Below is a small trained network, with its code and all its weights. Each question gives an input and a target symbol and asks what happens when units are switched off, that is, made to give their printed mean instead of their output.

import numpy as np


def w(rows, s, z=0):
    codes = np.array(rows[::2]) - 128.0
    scale = np.full(codes.shape[1], s)
    scale[-1] = z or s
    return codes * scale


def f(y):
    return y / 2 * (1 + np.tanh(0.7978845608 * (y + 0.044715 * y**3)))


def softmax(a):
    e = np.exp(a - a.max(-1, keepdims=True))
    return e / e.sum(-1, keepdims=True)


def log_softmax(a):
    a = a - a.max(-1, keepdims=True)
    return a - np.log(np.exp(a).sum(-1, keepdims=True))


def net(x, mask):
    ids = ['αβεζημξστψω'.index(c) for c in x.split()]
    T = len(ids)
    res = E[ids] + P[:T]
    u = 0
    for l in range(2):
        q, k, v = (res @ M[l].T for M in (Q, K, V))
        z = softmax(np.where(np.tri(T) > 0, q @ k.T / 3**0.5, -1e9)) @ v
        res = res + np.where(mask[u], z, O[l][:, -1]) @ O[l][:, :-1]
        u += 1
        y = f(res @ A[l][:, :-1].T + A[l][:, -1])
        res = res + np.where(mask[u : u + 12], y, B[l][:, -1]) @ B[l][:, :-1]
        u += 12
    return log_softmax(res[-1] @ U[:, :-1].T + U[:, -1])


Q, K, V, O, A, B = {}, {}, {}, {}, {}, {}
E = w([
[168,78,80,130,137,239],'α',
[57,155,174,170,206,136],'β',
[142,97,142,160,105,251],'ε',
[138,70,190,162,96,198],'ζ',
[124,149,76,186,77,205],'η',
[147,19,205,133,117,110],'μ',
[131,157,139,185,51,166],'ξ',
[154,51,47,132,127,65],'σ',
[144,90,149,172,64,79],'τ',
[143,136,50,179,60,92],'ψ',
[149,124,155,23,106,25],'ω',
],0.019)
P = w([
[201,109,131,144,122,146],'0',
[172,107,116,152,115,135],'1',
[137,101,106,148,106,131],'2',
[99,94,102,138,99,135],'3',
[66,99,96,134,86,137],'4',
[36,95,93,119,78,147],'5',
[4,98,89,110,64,149],'6',
],0.012)
Q[0] = w([
[67,26,112,101,29,212],'0.h1',
[254,164,90,5,41,158],'0.h1',
[97,249,143,44,238,142],'0.h1',
],0.0099)
K[0] = w([
[3,116,135,144,194,119],'0.h1',
[89,82,109,30,25,167],'0.h1',
[239,57,121,137,117,218],'0.h1',
],0.012)
V[0] = w([
[89,94,241,111,122,115],'0.h1',
[241,50,115,186,3,16],'0.h1',
[87,106,173,226,63,235],'0.h1',
],0.0059)
O[0] = w([
[151,72,169,155,101,159,163],'0.h1',
[7,142,159,82,132,141,249],'0.h1',
[123,127,169,240,141,98,254],'0.h1',
],0.012,0.0054)
A[0] = w([
[124,46,150,96,168,93,94],'0.n1',
[163,158,98,157,148,117,69],'0.n2',
[193,80,114,127,86,47,105],'0.n3',
[101,136,112,54,197,125,29],'0.n4',
[126,154,64,169,99,68,111],'0.n5',
[46,173,224,130,214,201,160],'0.n6',
[180,114,178,96,163,122,148],'0.n7',
[168,126,19,124,171,164,72],'0.n8',
[59,175,168,133,255,91,2],'0.n9',
[74,98,140,107,237,144,131],'0.n10',
[189,157,151,130,253,91,72],'0.n11',
[47,137,133,114,181,80,118],'0.n12',
],0.0095,0.0092)
B[0] = w([
[109,141,88,105,121,218,138],'0.n1',
[115,139,108,158,153,162,130],'0.n2',
[2,138,141,84,139,88,157],'0.n3',
[114,65,183,191,128,141,134],'0.n4',
[133,128,70,125,119,149,149],'0.n5',
[149,134,78,112,151,67,246],'0.n6',
[64,165,106,156,128,134,128],'0.n7',
[209,137,100,100,83,122,133],'0.n8',
[219,141,233,73,157,137,135],'0.n9',
[146,130,110,235,121,120,162],'0.n10',
[85,132,65,88,186,104,131],'0.n11',
[199,104,96,126,121,78,187],'0.n12',
],0.0098,0.014)
Q[1] = w([
[50,15,14,254,63,138],'1.h1',
[122,220,37,143,106,75],'1.h1',
[161,172,147,197,116,230],'1.h1',
],0.0094)
K[1] = w([
[77,109,121,140,4,119],'1.h1',
[202,71,61,116,98,58],'1.h1',
[173,109,140,187,116,175],'1.h1',
],0.014)
V[1] = w([
[137,119,206,125,100,101],'1.h1',
[117,9,127,125,173,106],'1.h1',
[117,122,109,143,195,204],'1.h1',
],0.014)
O[1] = w([
[146,3,124,165,75,158,139],'1.h1',
[155,77,107,76,227,165,236],'1.h1',
[137,167,200,123,146,144,2],'1.h1',
],0.014,0.013)
A[1] = w([
[107,179,119,42,130,107,2],'1.n1',
[76,134,246,113,137,83,132],'1.n2',
[187,190,218,63,147,146,68],'1.n3',
[79,142,129,181,146,215,171],'1.n4',
[96,149,108,229,103,120,141],'1.n5',
[163,180,168,161,101,220,51],'1.n6',
[99,83,184,118,144,152,127],'1.n7',
[176,101,130,143,140,188,147],'1.n8',
[114,146,206,150,141,89,166],'1.n9',
[203,153,117,31,109,146,169],'1.n10',
[84,109,120,49,72,182,61],'1.n11',
[111,141,77,56,142,78,111],'1.n12',
],0.012,0.0092)
B[1] = w([
[173,56,160,127,191,159,146],'1.n1',
[149,133,68,44,188,113,133],'1.n2',
[117,97,118,207,1,55,139],'1.n3',
[130,81,192,97,108,85,176],'1.n4',
[165,119,153,54,91,103,196],'1.n5',
[157,79,56,78,240,230,154],'1.n6',
[95,168,112,122,142,59,161],'1.n7',
[74,179,172,159,109,90,204],'1.n8',
[176,74,94,144,134,176,144],'1.n9',
[149,196,96,178,97,162,149],'1.n10',
[133,218,206,101,88,178,157],'1.n11',
[106,178,161,168,108,155,253],'1.n12',
],0.0095,0.017)
U = w([
[202,140,101,252,100,174,29],'α',
[247,131,96,168,211,45,29],'β',
[206,63,190,129,173,210,247],'ε',
[93,119,196,248,124,118,3],'ζ',
[225,107,81,2,178,125,140],'η',
[105,101,143,5,220,75,53],'μ',
[205,83,149,81,77,94,99],'ξ',
[130,151,63,93,235,163,98],'σ',
[131,39,38,91,145,165,243],'τ',
[99,202,69,125,143,26,99],'ψ',
[92,131,146,115,110,205,230],'ω',
],0.006,0.0033)

Each question gives the input, a string of symbols that net reads in full, and the target symbol t.
The units are the heads (3 rows each of Q, K, V and O) and the neurons (one row each of A and B). Each row of codes is followed by its name. A weight is (code - 128) times the scale printed after its matrix; where a second scale follows, it is the last column's (O, A, B and U).
mask holds one flag per unit, layer by layer, with each layer's heads first. A switched-off unit (its flag False) gives its mean, the last column of its rows in O or B, instead of its output. The means were averaged over made-up inputs and are rounded, as every weight is.
A unit's drop is (log p(t) with every unit on - log p(t) with that unit switched off) / (log p(t) with every unit on - log p(t) with every unit switched off).
The circuit of an input: a set's keep is (log p(t) with only the set's units on - log p(t) with every unit switched off) / (log p(t) with every unit on - log p(t) with every unit switched off). Starting from the 12 units with the biggest drops (on a tie, the unit counted first), units are removed one at a time, each time the one whose removal leaves the highest keep (on an exact tie, the one counted first), for as long as the keep stays at least 0.8.
units of the circuit, in order: the units of the circuit, biggest drop first
most important unit: the unit with the biggest drop
top k neurons: the k neurons with the biggest drops, biggest first
top k neurons in layer l: the k neurons of layer l with the biggest drops, biggest first
input τ α ε μ, target μ: units of the circuit, in order => [1.h1; 0.n12; 1.n7; 1.n12]
input ε ε ε τ μ, target τ: top 2 neurons => [0.n10; 0.n6]
input τ ξ ε σ σ σ ε, target σ: most important unit => 0.h1
input ξ ξ τ τ τ, target τ: top 2 neurons => [0.n12; 1.n8]
input ζ ψ ε, target ψ: units of the circuit, in order => [0.h1; 1.h1]
input τ β ξ β, target ξ: units of the circuit, in order => [0.h1; 1.h1; 1.n5; 0.n6]
input ξ ε α, target ξ: units of the circuit, in order => [1.h1; 1.n5; 0.h1]
input η τ ξ β τ τ β, target τ: top 2 neurons => [1.n12; 0.n3]
input τ σ τ ξ, target τ: units of the circuit, in order => [0.h1; 1.h1; 0.n12]
input ζ τ ξ ζ ε, target ξ: units of the circuit, in order => [1.n5; 1.h1; 0.h1]
input ε η τ α ε α α, target ε: top 4 neurons in layer 0 => [0.n6; 0.n12; 0.n3; 0.n11]
input τ ψ β, target β: top 2 neurons => [0.n9; 0.n6]
input τ τ η σ α, target σ: top 4 neurons in layer 0 => [0.n6; 0.n9; 0.n12; 0.n10]
input σ ξ ω τ ψ ε, target ψ: top 2 neurons => [0.n6; 0.n10]
input τ η σ β τ σ, target σ: top 3 neurons in layer 0 => [0.n3; 0.n8; 0.n5]
input τ τ τ β, target β: units of the circuit, in order => [0.n6; 0.n9; 0.n10]
input ε τ τ τ β ψ β, target ψ: units of the circuit, in order => [1.h1]
input ε η α, target η: top 2 neurons => [1.n6; 1.n5]
input β ε α η ζ, target ζ: top 2 neurons in layer 0 => [0.n6; 0.n12]
input β ε ζ ε β, target ζ: top 3 neurons in layer 1 => [1.n8; 1.n6; 1.n2]
input μ μ μ ψ μ, target ψ: units of the circuit, in order => [1.h1; 0.h1]
input ψ σ ξ, target ψ: top 4 neurons in layer 0 => [0.n9; 0.n1; 0.n6; 0.n5]
input μ β η, target η: top 2 neurons in layer 1 => [1.n6; 1.n5]
input τ ε σ μ α, target σ: top 3 neurons in layer 0 => [0.n6; 0.n4; 0.n10]
input ε ε β ξ τ μ, target μ: top 2 neurons in layer 1 => [1.n7; 1.n12]
